In the rows, 128 means zero.
Each row of numbers stands for one thing and depends on some of the facts below. Use the named rows to name the rest.

Facts:
k10 Φ:zizeplak σ:k897
k106 Φ:zaneklu σ:k688
k109 Φ:zizeplak
k110 Φ:stubom σ:k109
k111 Φ:zizeplak σ:k258
k112 Φ:stubom σ:k492
k113 Φ:zizeplak σ:k492
k114 Φ:stubom σ:k875
k126 Φ:zizeplak σ:k327 Ψ:k558
k127 Φ:stubom
k134 Φ:zaneklu
k140 Φ:zizeplak σ:k696
k143 Φ:stubom σ:k267
k146 Φ:zaneklu σ:k629 Ψ:k272
k149 Φ:zaneklu σ:k492
k151 Φ:zaneklu
k154 Φ:stubom σ:k127
k159 Φ:zaneklu σ:k109 Ψ:k759
k16 Φ:zizeplak σ:k267
k163 Φ:zizeplak σ:k110 Ψ:k822
k17 Φ:zizeplak σ:k712
k180 Φ:zaneklu σ:k262
k181 Φ:stubom σ:k255
k188 Φ:zizeplak σ:k922
k196 Φ:stubom σ:k996 Ψ:k852
k201 Φ:stubom σ:k110 Ψ:k822
k202 Φ:stubom σ:k127
k205 Φ:zizeplak σ:k897 Ψ:k329
k212 Φ:zaneklu σ:k492
k214 Φ:stubom σ:k564
k221 Φ:zizeplak σ:k134
k24 Φ:stubom σ:k564 Ψ:k338
k249 Φ:zizeplak σ:k492
k250 Φ:stubom
k252 Φ:zizeplak σ:k688
k255 Φ:zizeplak
k257 Φ:zizeplak σ:k73
k258 Φ:stubom
k26 Φ:zaneklu σ:k492
k262 Φ:zizeplak σ:k897
k267 Φ:stubom
k272 Φ:zaneklu σ:k629
k277 Φ:zizeplak σ:k262
k278 Φ:zaneklu σ:k584 Ψ:k700
k284 Φ:stubom σ:k16
k285 Φ:zizeplak σ:k584
k287 Φ:stubom σ:k875
k289 Φ:zizeplak σ:k110
k299 Φ:stubom σ:k151
k313 Φ:zaneklu σ:k875
k320 Φ:zizeplak σ:k110
k321 Φ:zizeplak σ:k492 Ψ:k149
k324 Φ:zizeplak σ:k181
k325 Φ:zizeplak σ:k154
k327 Φ:stubom σ:k109
k328 Φ:zaneklu σ:k632 Ψ:k984
k329 Φ:zaneklu σ:k897
k334 Φ:zaneklu σ:k267
k338 Φ:zizeplak σ:k564 Ψ:k842
k339 Φ:zaneklu σ:k359
k348 Φ:zaneklu σ:k640 Ψ:k833
k358 Φ:zaneklu σ:k629 Ψ:k775
k359 Φ:zizeplak
k374 Φ:zaneklu σ:k154
k377 Φ:stubom σ:k954
k378 Φ:stubom σ:k127
k382 Φ:stubom σ:k875 Ψ:k287
k383 Φ:stubom
k392 Φ:zaneklu σ:k857
k4 Φ:zizeplak σ:k897 Ψ:k598
k409 Φ:zaneklu σ:k383
k413 Φ:zizeplak σ:k492 Ψ:k113
k417 Φ:zaneklu σ:k629 Ψ:k272
k419 Φ:stubom σ:k724 Ψ:k525
k422 Φ:stubom σ:k492 Ψ:k112
k44 Φ:zaneklu σ:k73 Ψ:k900
k440 Φ:stubom σ:k735
k453 Φ:zizeplak σ:k127
k457 Φ:zizeplak σ:k712
k459 Φ:zaneklu σ:k897
k46 Φ:stubom σ:k866
k470 Φ:zaneklu σ:k110
k491 Φ:zizeplak σ:k262 Ψ:k277
k492 Φ:zaneklu
k495 Φ:zizeplak σ:k954 Ψ:k571
k499 Φ:zizeplak σ:k62
k50 Φ:zaneklu σ:k127
k508 Φ:stubom σ:k151
k511 Φ:zaneklu σ:k154 Ψ:k66
k514 Φ:stubom σ:k954 Ψ:k495 k377
k518 Φ:zizeplak σ:k584 Ψ:k278
k525 Φ:stubom σ:k724 Ψ:k419
k528 Φ:stubom σ:k127
k530 Φ:stubom σ:k327
k533 Φ:zizeplak σ:k154
k535 Φ:stubom σ:k127 Ψ:k50 k202
k536 Φ:stubom σ:k73
k546 Φ:stubom σ:k154 Ψ:k533
k547 Φ:stubom σ:k16 Ψ:k284
k549 Φ:zaneklu σ:k73 Ψ:k257
k554 Φ:zaneklu σ:k154
k558 Φ:zaneklu σ:k327
k562 Φ:zaneklu σ:k383
k564 Φ:zaneklu σ:k954
k565 Φ:stubom σ:k875
k571 Φ:stubom σ:k954 Ψ:k891
k573 Φ:stubom σ:k866 Ψ:k46
k577 Φ:zaneklu σ:k327 Ψ:k558
k580 Φ:zizeplak σ:k996 Ψ:k991
k584 Φ:zaneklu σ:k696
k585 Φ:stubom σ:k258
k592 Φ:zaneklu σ:k492
k598 Φ:zaneklu σ:k897
k599 Φ:zizeplak σ:k252
k608 Φ:zizeplak σ:k109
k612 Φ:stubom σ:k954
k613 Φ:zaneklu σ:k110 Ψ:k918
k62 Φ:zaneklu
k624 Φ:stubom σ:k897
k629 Φ:stubom σ:k997
k631 Φ:zizeplak σ:k154 Ψ:k546 k374
k632 Φ:stubom
k633 Φ:zizeplak σ:k897 Ψ:k329
k640 Φ:zizeplak
k649 Φ:stubom σ:k82
k651 Φ:zaneklu σ:k564
k659 Φ:zaneklu σ:k866
k66 Φ:zaneklu σ:k154 Ψ:k325
k660 Φ:stubom σ:k255
k662 Φ:stubom σ:k997 Ψ:k753
k688 Φ:stubom
k692 Φ:stubom σ:k696
k696 Φ:stubom
k700 Φ:stubom σ:k584
k712 Φ:zaneklu σ:k250
k714 Φ:zaneklu σ:k954
k724 Φ:zizeplak σ:k359
k73 Φ:zizeplak σ:k255
k735 Φ:zaneklu σ:k857
k753 Φ:zizeplak σ:k997
k759 Φ:stubom σ:k109 Ψ:k608
k765 Φ:zaneklu σ:k712 Ψ:k17
k769 Φ:stubom σ:k73
k775 Φ:zaneklu σ:k629
k786 Φ:zizeplak σ:k16
k793 Φ:zizeplak σ:k629
k82 Φ:zaneklu σ:k922
k822 Φ:zaneklu σ:k110 Ψ:k320 k613 k846
k833 Φ:zizeplak σ:k640
k838 Φ:stubom σ:k712 Ψ:k17
k842 Φ:stubom σ:k564
k846 Φ:zizeplak σ:k110 Ψ:k201 k613
k852 Φ:zaneklu σ:k996
k857 Φ:zizeplak
k866 Φ:zaneklu σ:k62
k875 Φ:stubom σ:k954
k876 Φ:zizeplak σ:k640
k884 Φ:zizeplak σ:k221
k891 Φ:zaneklu σ:k954
k892 Φ:zizeplak σ:k866
k897 Φ:zaneklu
k900 Φ:stubom σ:k73
k915 Φ:zaneklu σ:k584 Ψ:k278
k918 Φ:zizeplak σ:k110
k922 Φ:stubom
k928 Φ:stubom σ:k897 Ψ:k4
k929 Φ:zaneklu σ:k212
k93 Φ:zaneklu σ:k82
k954 Φ:zaneklu
k984 Φ:zaneklu σ:k632
k989 Φ:stubom σ:k262 Ψ:k180
k991 Φ:stubom σ:k996 Ψ:k196
k996 Φ:zizeplak σ:k250
k997 Φ:zizeplak

Some rows with their names:
k900: [126 115 119 129 127 155 116 136 129 123 128 127 130 130 118 113 125 145
 114 134 140 130 133 123 125 120 130 120 132]
k786: [120 135 126 134 126 130  99 128 125 127 139 120 121 124 133 129 127 123
 130 126 116 125 127 122 122 123 129 120 128]
k113: [122 133 119 135 121 140  93 129 127 124 144 122 115 129 129 126 135 127
 125 121 115 128 130 121 115 114 129 121 131]
k413: [117 134 132 135 130 120 106 128 122 128 131 120 125 119 135 132 117 118
 134 129 116 123 125 123 127 132 130 117 126]
k536: [124 116 126 129 131 146 122 135 128 125 122 126 135 124 122 115 117 140
 119 138 140 128 131 124 130 128 131 118 129]
k378: [134 110 130 122 128 126 121 130 125 130 120 140 129 119 129 134 130 138
 121 127 140 124 127 121 145 114 127 128 126]
k495: [108 136 191 131 127 133 120 140 130 126 176 135 146 138 157 147 163  89
 134 144 124 146  88 127 122  95 128 136 140]
k196: [122 114 102 116 128 110 174 128 109 125 140 144 139 118 109 140 122 131
 113 136 123 141 134 146 124 109 127 108 123]
k491: [123 131 131 139 128  98 124 128 116 133 145 123 120 115 147 136 130 109
 134 118 110 125 130 119 126 142 129 123 121]
k659: [131 124 123 131 126 122 176 126 132 128 115 130 127 133 118 134 131 128
 127 125 127 126 132 137 129 133 128 125 131]
k700: [138 135 142 136 135 169 169 129 130 125 117 123 106 135 157  96 143 147
 122 120 138 120 146 135 129  96 124 140 125]
k866: [136 138 119 122 129 120 160 121 130 130 119 119 128 140 119 126 133 125
 127 133 132 126 126 138 127 135 128 128 127]
k857: [125 151 122 124 130 129  80 122 123 129 142 110 122 131 135 122 130 119
 132 134 121 126 120 122 120 124 129 124 123]
k327: [133 137 127 119 129 125 105 127 127 130 124 127 133 126 140 105 114 133
 129 136 143 130 126 129 122 135 128 144 130]
k106: [131 125 124 130 126 121 173 126 132 128 114 131 127 134 118 134 130 127
 127 125 128 126 132 137 129 133 128 126 131]
k459: [135 120 123 134 124 107 190 126 127 131 125 133 123 130 126 137 139 121
 127 116 122 127 136 135 127 139 128 129 128]
k334: [132 124 124 131 126 121 175 126 132 128 115 131 127 134 117 134 130 127
 127 124 127 125 132 138 128 133 128 125 131]
k514: [115 121 203 123 138 115 158 143 127 131 154 147 166 128 160 144 146  93
 133 153 146 147  89 127 143 118 129 141 133]
k24: [126 125 152 122 140 128 134 134 126 128 117 148 143 124 128 132 107 120
 130 127 135 138 127 116 144 136 128 134 116]

Name these rows:
No name comes twice in this set of rows, the named rows included.
[122 118 186 123 127 142 141 145 132 125 171 149 152 140 151 137 168 105
 121 142 144 153  95 124 128  94 128 147 139] -> k377
[138 108 120 123 122 137 114 130 127 127 126 141 121 125 124 129 141 144
 115 122 140 127 131 118 138 103 126 130 128] -> k202
[129 122 128 128 126 126 123 132 127 127 120 137 131 120 136 114 112 136
 126 127 138 130 133 126 126 133 128 138 132] -> k759
[127 117 128 127 131 139 122 134 127 126 125 130 134 124 126 118 120 137
 120 134 139 129 130 123 131 129 130 123 128] -> k660
[140 135 118 126 127 105 172 121 126 133 129 122 124 135 128 129 142 119
 127 124 128 127 129 135 125 142 127 132 123] -> k897
[116 141 128 136 120 126  91 127 130 125 129 126 121 120 142 117 110 127
 139 124 117 125 130 131 110 127 128 135 141] -> k289
[114 141 134 136 126 113 101 126 125 128 121 124 127 115 142 123 100 120
 142 129 118 122 126 130 119 138 129 128 134] -> k126
[135 112 129 124 127 105 171 120 130 132  94 139 127 123 116 156 130 130
 129 125 133 113 124 136 155 117 126 119 129] -> k511
[128 120 118 128 118 134  82 123 127 126 131 131 110 124 125 146 146 134
 124 118 121 117 124 118 136  88 125 119 131] -> k325
[122 132 115 136 120 144  89 129 127 123 147 120 114 131 127 123 137 129
 123 121 116 128 131 120 113 113 129 120 132] -> k17
[131 120 115 133 121 135 170 128 134 125 120 128 122 138 112 129 137 134
 120 122 127 127 136 137 121 125 129 122 135] -> k775
[146 100 112 129 111 125  82 128 144 130  98 137 117 132 102 143 136 139
 119 109 144 114 126  96 147 137 130 131 136] -> k374
[130 129 137 127 131 129 174 128 135 126 112 142 133 138 114 140 125 122
 130 121 125 134 130 133 133 131 127 131 127] -> k714
[127 118  91 121 119 112 214 122 119 122 133 141 130 134  92 148 137 130
 113 127 112 139 138 161 113 104 126 106 131] -> k852
[127 118 134 127 135 117 134 132 121 131 119 130 138 116 132 123 111 128
 126 135 139 126 129 122 140 143 130 123 122] -> k838

Now the same things, written a new way:
Named rows:
k660: [128 136 129 139 130 134 124 125 141 130 133 115 128 125 114 130 140 130
 131 123 118 128 134 135 134 126 137 129 120 126 136]
k327: [151 132 125 143 135 114 116 144 139 139 132 147 135 134 146 152 142 163
 111 137 127 148 150 119 125 158 124 119 135 123 145]
k250: [139 139 133 142 129 124 128 127 118 129 134 125 126 134 140 137 161 152
 132 130 129 122 132 135 117 134 130 115 118 112 153]
k631: [114  65 112 158  99 141  78 168  18 155 109 107 181  87  86 132  86 108
  77 132 140 138 198 140 108  62 106  58  87 132 136]
k73: [132 122 145 127 135 128 127 121 108 128 138 120 118 131 139 115 158 152
 135 135 137 144 121 137 101 119 128 126 118 102 127]
k127: [140 140 116 141 121 118 166 117  87 136 117 122 149 117 151 131 137 140
 104 117 125 110 145 153 122 146 130 117 127 115 153]
k535: [123 135 115 151 121 134 133 135  90 110 123 115 155 107  98 139 146 115
  85 128 136 126 142 133 170 144 138 109  96 121 113]
k518: [ 92 140 130 166 144 108  29 112 104  25  61  43 117 138 184  93 154 104
 105  94 165 160 102 158 150 199 130 184 148 166  93]
k613: [131  75 105 109 102 125 155 180  82 119 132 176  80 151 100 204  49 130
 164  99  68 175  47  81  64 180 129 201 140 219 158]
k571: [107 161 179 129 140 142 172 146 190 163  13 186 149 127 177 128 135  62
 174 126  87 160 106 156 205 136  82  85  93 107 142]
k954: [141 136 118 119 132 142 127 151 114 142 104 147 130 158 149 114 137 120
 143 172 157  91 116 126 130 127 127 122 131 151 144]
k651: [128 129 119 119 132 143 124 141 133 137 118 135 130 139 121 113 117 106
 137 148 141 107 122 124 144 123 129 132 136 148 129]
k313: [128 129 119 120 133 142 125 141 133 137 118 135 129 139 122 114 118 106
 138 149 141 106 123 123 143 123 128 132 135 149 129]
k214: [133 139 117 133 128 140 122 136 149 136 107 127 135 139 124 129 134 119
 131 146 125 110 129 137 141 121 143 128 117 151 134]
k884: [125 120 130 121 127 126 125 120 132 125 125 125 129 125 131 120 125 130
 123 131 130 138 127 132 119 114 132 131 125 124 108]
k440: [130 136 125 138 128 130 125 126 141 130 129 121 131 126 121 134 137 131
 127 125 119 124 135 133 135 128 135 126 122 128 136]
k499: [124 120 131 121 128 127 124 119 132 126 125 124 129 124 129 120 125 128
 123 131 129 139 128 132 119 113 132 132 125 124 108]
k17: [133 121 131 107 133 123 136 100 168 153 136 121 118 131 147 105 107 143
 145 123 113 127 137 144  85  95 135 148 156 126 128]
k533: [130  71 112 129 109 128 104 131  87 199 115 109 160 103 130 109  50 129
 120 113 106 119 204 162  49  40 108  95 147 142 172]

Name these rows:
No name comes twice in this set of rows, the named rows included.
[122 135 126 111 119 114 128 106 165 129 148 133 117 131 141 127  93 122
 148 106 123  93 135 114 117 107 116 125 163 132 135] -> k180
[140 115 125 111 136 117 125 115 174 153 134 136 126 129 145 117 100 148
 125 130 117 146 146 131  98 114 132 146 158 133 118] -> k608
[130 123 120 115 128 136 122 129 140 135 108 130 134 138 132 113 122 122
 123 156 139 119 127 134 123 104 142 131 122 145 106] -> k338
[132 127 131 110 140 133 137 109 162 159 155 119 114 130 129 100 104 129
 160 118 116 112 136 134 104 109 125 150 169 125 149] -> k272
[124  67 107 118  94 123 143 187  58  92 114 174  91 143  92 218  73 132
 132 113  79 201  41  80  73 178 141 188  97 212 119] -> k846
[108 159 125 162 149 103  46  90 166  66  70  39 105 150 206  88 135 122
 144  73 127 133 117 177 117 193 134 206 191 179 151] -> k700
[115 133 127 121 116 119 120 120 140 111 143 133 124 126 125 135 108 112
 133 113 135 103 128 106 142 118 115 114 140 128 120] -> k459
[115 126 129 118 112 112 119 110 147 106 129 131 126 125 138 137 113 125
 122 119 130 119 128 117 123 103 126 116 126 127  98] -> k10
[133 122 142 126 132 124 129 122 107 128 133 125 122 133 145 119 153 152
 132 136 139 140 123 135 101 120 127 124 120 104 127] -> k255
[110 151 177 105 146 141 180 136 196 180  35 188 135 135 188 104 105  62
 195 122  93 145 105 150 178 127  73 106 135 112 151] -> k891
[123 134 125 110 120 115 128 105 168 131 151 131 117 131 139 125  93 123
 148 108 124  93 137 115 116 104 117 126 164 131 135] -> k598
[147 114 130 126 135 110 116 140 132 138 128 154 133 133 156 140 128 164
 104 145 138 165 143 115 110 147 121 124 139 119 117] -> k109
[127 120 123 134 134 133 109 152 115 121 144 138 139 119 100 135 125 119
 102 141 149 145 140 102 167 149 119 118 126 127 109] -> k159

